Below are the code and all the weights of a small trained network. Each question names an input and a target symbol and asks about switching units off, where a switched-off unit gives its printed mean instead of its output.

import numpy as np


def w(rows, s, z=0):
    codes = np.array(rows[::2]) - 128.0
    scale = np.full(codes.shape[1], s)
    scale[-1] = z or s
    return codes * scale


def norm(h):
    return h / np.sqrt((h * h).mean(-1, keepdims=True) + 1e-5)


def f(y):
    return np.maximum(y, 0)


def softmax(a):
    e = np.exp(a - a.max(-1, keepdims=True))
    return e / e.sum(-1, keepdims=True)


def log_softmax(a):
    a = a - a.max(-1, keepdims=True)
    return a - np.log(np.exp(a).sum(-1, keepdims=True))


def net(x, mask):
    ids = ['δηθμφω'.index(c) for c in x.split()]
    T = len(ids)
    res = E[ids] + P[:T]
    q, k, v = (norm(res) @ M[0].T for M in (Q, K, V))
    z = softmax(np.where(np.tri(T) > 0, q @ k.T / 2**0.5, -1e9)) @ v
    res = res + np.where(mask[0], z, O[0][:, -1]) @ O[0][:, :-1]
    y = f(norm(res) @ A[0][:, :-1].T + A[0][:, -1])
    res = res + np.where(mask[1:13], y, B[0][:, -1]) @ B[0][:, :-1]
    return log_softmax(norm(res)[-1] @ U[:, :-1].T + U[:, -1])


Q, K, V, O, A, B = {}, {}, {}, {}, {}, {}
E = w([
[102,91,159,154,177,187,66],'δ',
[69,137,131,230,142,106,130],'η',
[109,117,186,89,108,158,232],'θ',
[133,130,187,158,90,111,108],'μ',
[25,247,120,141,123,89,137],'φ',
[135,139,214,89,78,94,114],'ω',
],0.014)
P = w([
[237,179,30,57,170,217,170],'0',
[140,135,103,193,74,137,144],'1',
[25,3,78,188,89,122,118],'2',
[56,139,106,160,132,147,89],'3',
[41,74,110,124,161,125,126],'4',
[104,135,147,165,160,100,131],'5',
[130,129,148,171,193,85,164],'6',
[129,130,151,204,203,75,166],'7',
[146,120,152,216,167,57,172],'8',
],0.0053)
Q[0] = w([
[13,152,231,174,177,206,165],'H0',
[101,163,63,1,187,216,125],'H0',
],0.015)
K[0] = w([
[110,147,187,110,182,77,129],'H0',
[7,73,171,125,51,121,95],'H0',
],0.02)
V[0] = w([
[127,159,114,70,89,7,114],'H0',
[87,164,111,136,138,77,158],'H0',
],0.012)
O[0] = w([
[87,82,180,151,36,205,77,80],'H0',
[163,109,1,60,83,118,22,254],'H0',
],0.0073,0.0055)
A[0] = w([
[152,46,136,135,162,104,27,42],'N0',
[205,140,132,144,171,187,89,200],'N1',
[126,73,122,106,112,189,96,16],'N2',
[118,147,87,174,171,147,130,158],'N3',
[157,122,145,175,103,78,98,110],'N4',
[206,102,100,131,137,249,133,177],'N5',
[196,102,36,95,173,99,142,46],'N6',
[93,96,99,100,96,103,227,93],'N7',
[75,120,128,112,175,138,103,37],'N8',
[156,134,188,69,105,107,93,8],'N9',
[123,104,163,168,119,148,51,240],'N10',
[116,146,135,148,119,24,138,119],'N11',
],0.014,0.0016)
B[0] = w([
[200,196,113,144,106,166,168,205],'N0',
[104,128,127,162,114,139,35,149],'N1',
[100,150,116,144,71,78,88,188],'N2',
[173,78,167,84,134,157,98,224],'N3',
[147,77,96,112,142,191,97,188],'N4',
[10,186,82,151,132,57,50,154],'N5',
[124,43,248,145,156,59,129,236],'N6',
[188,209,120,109,145,162,122,188],'N7',
[142,189,124,175,157,131,105,166],'N8',
[114,49,94,167,191,178,145,154],'N9',
[171,88,167,103,179,125,211,231],'N10',
[86,177,82,120,34,99,99,254],'N11',
],0.014,0.0074)
U = w([
[142,166,164,115,198,40,196,119],'δ',
[108,3,191,93,156,6,105,145],'η',
[58,118,56,146,97,83,72,163],'θ',
[24,133,255,232,51,144,168,1],'μ',
[187,69,105,160,144,181,154,203],'φ',
[59,11,211,165,164,191,152,157],'ω',
],0.0055,0.0021)

Each question gives the input, a string of symbols that net reads in full, and the target symbol t.
The units are the heads (2 rows each of Q, K, V and O) and the neurons (one row each of A and B). Each row of codes is followed by its name. A weight is (code - 128) times the scale printed after its matrix; where a second scale follows, it is the last column's (O, A, B and U).
mask holds one flag per unit, heads first, then neurons. A switched-off unit (its flag False) gives its mean, the last column of its rows in O or B, instead of its output. The means were averaged over made-up inputs and are rounded, as every weight is.
A unit's drop is (log p(t) with every unit on - log p(t) with that unit switched off) / (log p(t) with every unit on - log p(t) with every unit switched off).
The circuit of an input: a set's keep is (log p(t) with only the set's units on - log p(t) with every unit switched off) / (log p(t) with every unit on - log p(t) with every unit switched off). Starting from the 12 units with the biggest drops (on a tie, the unit counted first), units are removed one at a time, each time the one whose removal leaves the highest keep (on an exact tie, the one counted first), for as long as the keep stays at least 0.8.
units of the circuit, in order: the units of the circuit, biggest drop first
top k neurons: the k neurons with the biggest drops, biggest first
drop of u: that unit's drop, to one decimal
input η η η η ω ω δ, target μ: units of the circuit, in order : [H0, N2]
input ω φ ω ω ω, target ω: units of the circuit, in order : [N9]
input φ φ η η φ δ φ ω, target φ: units of the circuit, in order : [N0, H0, N9]
input θ φ δ μ, target θ: top 3 neurons : [N11, N6, N4]
input φ ω θ, target μ: top 2 neurons : [N11, N4]
input θ θ η η η φ η η η, target θ: units of the circuit, in order : [N11, N6]
input η η ω η μ η ω φ φ, target μ: top 2 neurons : [N10, N6]
input μ ω δ η δ φ μ, target μ: units of the circuit, in order : [H0, N6, N10]
input ω θ φ η μ, target ω: units of the circuit, in order : [H0, N11]
input θ η φ δ, target θ: top 3 neurons : [N5, N2, N6]
input θ μ η θ φ η η, target θ: top 4 neurons : [N11, N6, N10, N0]
input φ η η μ, target φ: top 4 neurons : [N0, N10, N11, N6]
input φ δ η ω, target φ: top 3 neurons : [N0, N6, N9]
input η θ δ η η ω φ, target μ: units of the circuit, in order : [H0]
input μ φ μ ω η φ ω, target μ: drop of N0 : 0.1
input φ δ θ, target θ: drop of H0 : 0.5
input θ η δ μ ω φ φ φ δ, target θ: drop of N10 : -0.1
input θ μ η η φ η θ, target θ: top 2 neurons : [N5, N10]
